Below is a small trained network, with its code and all its weights. Each question gives an input and a target symbol and asks what happens when units are switched off, that is, made to give their printed mean instead of their output.

import numpy as np


def w(rows, s, z=0):
    codes = np.array(rows[::2]) - 128.0
    scale = np.full(codes.shape[1], s)
    scale[-1] = z or s
    return codes * scale


def f(y):
    return y / 2 * (1 + np.tanh(0.7978845608 * (y + 0.044715 * y**3)))


def softmax(a):
    e = np.exp(a - a.max(-1, keepdims=True))
    return e / e.sum(-1, keepdims=True)


def log_softmax(a):
    a = a - a.max(-1, keepdims=True)
    return a - np.log(np.exp(a).sum(-1, keepdims=True))


def net(x, mask):
    ids = ['αβγδεηθμξστφψ'.index(c) for c in x.split()]
    T = len(ids)
    res = E[ids] + P[:T]
    r = res
    for j in range(3):
        rows = slice(3 * j, 3 * j + 3)
        q, k, v = (r @ M[0][rows].T for M in (Q, K, V))
        z = softmax(np.where(np.tri(T) > 0, q @ k.T / 3**0.5, -1e9)) @ v
        o = O[0][rows]
        res = res + np.where(mask[j], z, o[:, -1]) @ o[:, :-1]
    y = f(res @ A[0][:, :-1].T + A[0][:, -1])
    res = res + np.where(mask[3:19], y, B[0][:, -1]) @ B[0][:, :-1]
    return log_softmax(res[-1] @ U[:, :-1].T + U[:, -1])


Q, K, V, O, A, B = {}, {}, {}, {}, {}, {}
E = w([
[187,79,113,87,99,160,121,144],'α',
[124,174,159,152,52,180,87,118],'β',
[155,132,106,182,188,163,134,88],'γ',
[166,100,111,96,153,150,109,102],'δ',
[166,74,104,148,205,118,152,148],'ε',
[78,124,106,173,136,81,137,96],'η',
[154,131,111,154,115,170,109,148],'θ',
[68,110,122,132,81,217,94,81],'μ',
[150,84,105,168,53,127,132,122],'ξ',
[151,79,122,113,129,216,139,123],'σ',
[120,118,212,74,89,89,136,5],'τ',
[82,86,170,151,67,110,72,132],'φ',
[126,142,108,159,119,100,176,75],'ψ',
],0.031)
P = w([
[92,149,97,142,227,169,149,144],'0',
[128,86,61,175,137,242,94,88],'1',
[190,81,19,167,207,118,109,127],'2',
[203,66,33,176,200,105,111,113],'3',
[154,77,42,161,77,147,86,77],'4',
[171,78,51,179,99,121,86,67],'5',
[181,64,46,184,86,106,93,59],'6',
[199,32,60,204,111,79,114,55],'7',
[193,36,51,216,89,70,104,46],'8',
[177,1,59,209,64,62,111,42],'9',
[161,5,43,202,67,59,108,47],'10',
],0.0061)
Q[0] = w([
[2,208,208,83,132,38,204,190],'head 1',
[162,116,78,141,123,157,145,86],'head 1',
[47,238,238,108,151,30,122,197],'head 1',
[75,162,226,103,83,69,161,139],'head 2',
[122,185,61,86,126,114,235,148],'head 2',
[113,166,179,132,176,140,185,144],'head 2',
[102,113,183,177,114,60,52,143],'head 3',
[156,159,101,118,142,104,234,122],'head 3',
[130,109,122,177,145,171,52,90],'head 3',
],0.0093)
K[0] = w([
[80,194,144,73,191,239,193,211],'head 1',
[148,111,112,178,127,80,112,4],'head 1',
[143,163,69,113,193,251,75,218],'head 1',
[158,184,176,44,165,118,122,72],'head 2',
[174,146,109,164,193,255,182,209],'head 2',
[137,221,174,121,163,187,75,161],'head 2',
[101,145,220,127,174,119,118,75],'head 3',
[165,151,25,122,165,151,99,182],'head 3',
[118,101,75,200,64,29,157,9],'head 3',
],0.0084)
V[0] = w([
[109,50,168,98,68,111,97,158],'head 1',
[1,58,156,194,194,109,64,186],'head 1',
[183,114,199,52,182,169,3,125],'head 1',
[105,121,118,122,190,131,101,77],'head 2',
[112,81,123,150,108,120,107,151],'head 2',
[134,123,211,51,123,163,82,64],'head 2',
[118,73,145,100,91,143,165,106],'head 3',
[171,110,158,174,100,53,220,104],'head 3',
[154,160,186,203,134,209,110,235],'head 3',
],0.0087)
O[0] = w([
[187,182,180,203,72,180,50,113,202],'head 1',
[1,140,166,149,1,62,35,108,40],'head 1',
[66,23,234,63,239,195,104,201,122],'head 1',
[32,129,70,119,53,16,186,150,137],'head 2',
[140,192,214,145,115,146,66,119,209],'head 2',
[35,190,176,66,75,130,160,120,177],'head 2',
[90,183,39,92,116,99,55,204,215],'head 3',
[182,171,162,97,43,182,147,129,181],'head 3',
[192,154,154,59,175,176,150,229,2],'head 3',
],0.0062,0.0067)
A[0] = w([
[84,137,144,163,183,222,154,197,184],'neuron 1',
[76,170,160,81,115,136,68,117,245],'neuron 2',
[84,77,107,106,122,102,146,51,248],'neuron 3',
[145,45,115,106,185,124,152,127,186],'neuron 4',
[167,64,127,55,151,135,140,181,66],'neuron 5',
[151,70,143,134,146,82,120,227,182],'neuron 6',
[146,151,115,36,80,155,79,196,125],'neuron 7',
[175,255,213,161,28,133,119,144,251],'neuron 8',
[150,110,128,177,138,184,87,118,64],'neuron 9',
[145,98,155,161,109,65,62,92,240],'neuron 10',
[139,79,42,140,108,93,124,209,187],'neuron 11',
[140,168,69,93,139,87,182,82,192],'neuron 12',
[190,87,58,152,58,189,85,134,153],'neuron 13',
[93,141,174,120,121,64,134,112,134],'neuron 14',
[167,81,186,54,187,44,93,77,41],'neuron 15',
[180,157,119,166,89,70,166,148,181],'neuron 16',
],0.0091,0.0027)
B[0] = w([
[105,74,67,158,106,4,206,94,166],'neuron 1',
[146,3,142,160,88,48,170,190,184],'neuron 2',
[117,166,180,108,176,96,57,178,180],'neuron 3',
[53,141,158,97,102,244,76,85,191],'neuron 4',
[92,174,144,56,14,144,161,186,183],'neuron 5',
[53,198,165,201,118,64,167,187,153],'neuron 6',
[110,180,194,130,164,123,197,54,169],'neuron 7',
[141,48,105,107,179,151,147,159,219],'neuron 8',
[195,141,143,101,88,23,133,235,189],'neuron 9',
[180,166,165,105,99,148,100,72,195],'neuron 10',
[99,151,172,199,126,113,144,87,167],'neuron 11',
[199,84,144,95,60,233,140,120,185],'neuron 12',
[114,192,107,146,189,104,137,140,254],'neuron 13',
[168,188,31,60,221,169,203,108,155],'neuron 14',
[170,187,108,137,171,115,90,212,147],'neuron 15',
[73,198,78,70,193,141,61,86,170],'neuron 16',
],0.0062,0.021)
U = w([
[149,253,208,133,59,176,150,108,77],'α',
[151,112,70,122,69,152,164,113,82],'β',
[198,119,131,165,173,65,226,78,140],'γ',
[138,159,119,60,188,192,6,123,75],'δ',
[150,170,87,154,123,59,170,138,122],'ε',
[113,230,156,130,128,106,56,61,152],'η',
[201,157,32,92,156,55,90,177,21],'θ',
[107,188,151,167,130,137,98,94,187],'μ',
[203,160,197,149,85,97,107,88,254],'ξ',
[212,126,52,97,40,196,157,81,103],'σ',
[170,159,148,57,169,83,126,69,36],'τ',
[122,134,37,96,99,72,92,136,102],'φ',
[147,97,148,125,178,231,118,51,223],'ψ',
],0.0064,0.0026)

Each question gives the input, a string of symbols that net reads in full, and the target symbol t.
The units are the heads (3 rows each of Q, K, V and O) and the neurons (one row each of A and B). Each row of codes is followed by its name. A weight is (code - 128) times the scale printed after its matrix; where a second scale follows, it is the last column's (O, A, B and U).
mask holds one flag per unit, heads first, then neurons. A switched-off unit (its flag False) gives its mean, the last column of its rows in O or B, instead of its output. The means were averaged over made-up inputs and are rounded, as every weight is.
A unit's drop is (log p(t) with every unit on - log p(t) with that unit switched off) / (log p(t) with every unit on - log p(t) with every unit switched off).
The circuit of an input: a set's keep is (log p(t) with only the set's units on - log p(t) with every unit switched off) / (log p(t) with every unit on - log p(t) with every unit switched off). Starting from the 12 units with the biggest drops (on a tie, the unit counted first), units are removed one at a time, each time the one whose removal leaves the highest keep (on an exact tie, the one counted first), for as long as the keep stays at least 0.8.
circuit, biggest first: the units of the circuit, biggest drop first
most important unit: the unit with the biggest drop
top k neurons: the k neurons with the biggest drops, biggest first
heads that matter: for each layer, one digit per head in row order, 1 if its drop is at least 0.15 and else 0, layers parted by /
input μ α γ α γ α μ, target φ: most important unit : head 3
input δ γ θ γ ε η γ, target η: circuit, biggest first : head 1; neuron 16
input μ α δ γ, target ψ: circuit, biggest first : head 1; neuron 4; head 3
input α α φ α α α γ α α θ, target ξ: top 2 neurons : neuron 10; neuron 2
input δ γ α θ α γ ξ θ α, target θ: circuit, biggest first : head 1; head 2; neuron 13; neuron 9
input φ δ γ γ γ α α δ, target ξ: circuit, biggest first : head 1; neuron 2; neuron 16
input α τ ψ γ α φ, target φ: circuit, biggest first : head 2; neuron 2; head 3
input τ ξ ψ α γ θ, target θ: circuit, biggest first : neuron 9; head 2; neuron 4
input ψ α α α γ α α θ β α τ, target τ: circuit, biggest first : neuron 14; head 2
input θ η ξ α, target θ: circuit, biggest first : head 2; neuron 13; neuron 9
input γ α ξ σ α α μ, target θ: heads that matter : 010
input γ γ α α ξ γ α γ γ β, target θ: top 2 neurons : neuron 8; neuron 9
input ψ μ ψ α, target σ: circuit, biggest first : head 1; neuron 12
input μ η γ γ σ φ α γ ψ ε, target σ: circuit, biggest first : head 1; neuron 12
input γ γ τ, target τ: circuit, biggest first : neuron 14; head 1
input α σ α σ α μ γ α α γ, target ψ: top 2 neurons : neuron 9; neuron 5
input α α η α α γ δ, target η: heads that matter : 110
input ξ δ γ, target θ: most important unit : head 2
input φ θ α α γ τ ψ ξ α φ, target φ: top 3 neurons : neuron 2; neuron 8; neuron 14
input α γ σ φ γ β, target ξ: top 2 neurons : neuron 2; neuron 10
input γ η φ α ε α τ φ γ γ, target γ: top 2 neurons : neuron 1; neuron 9
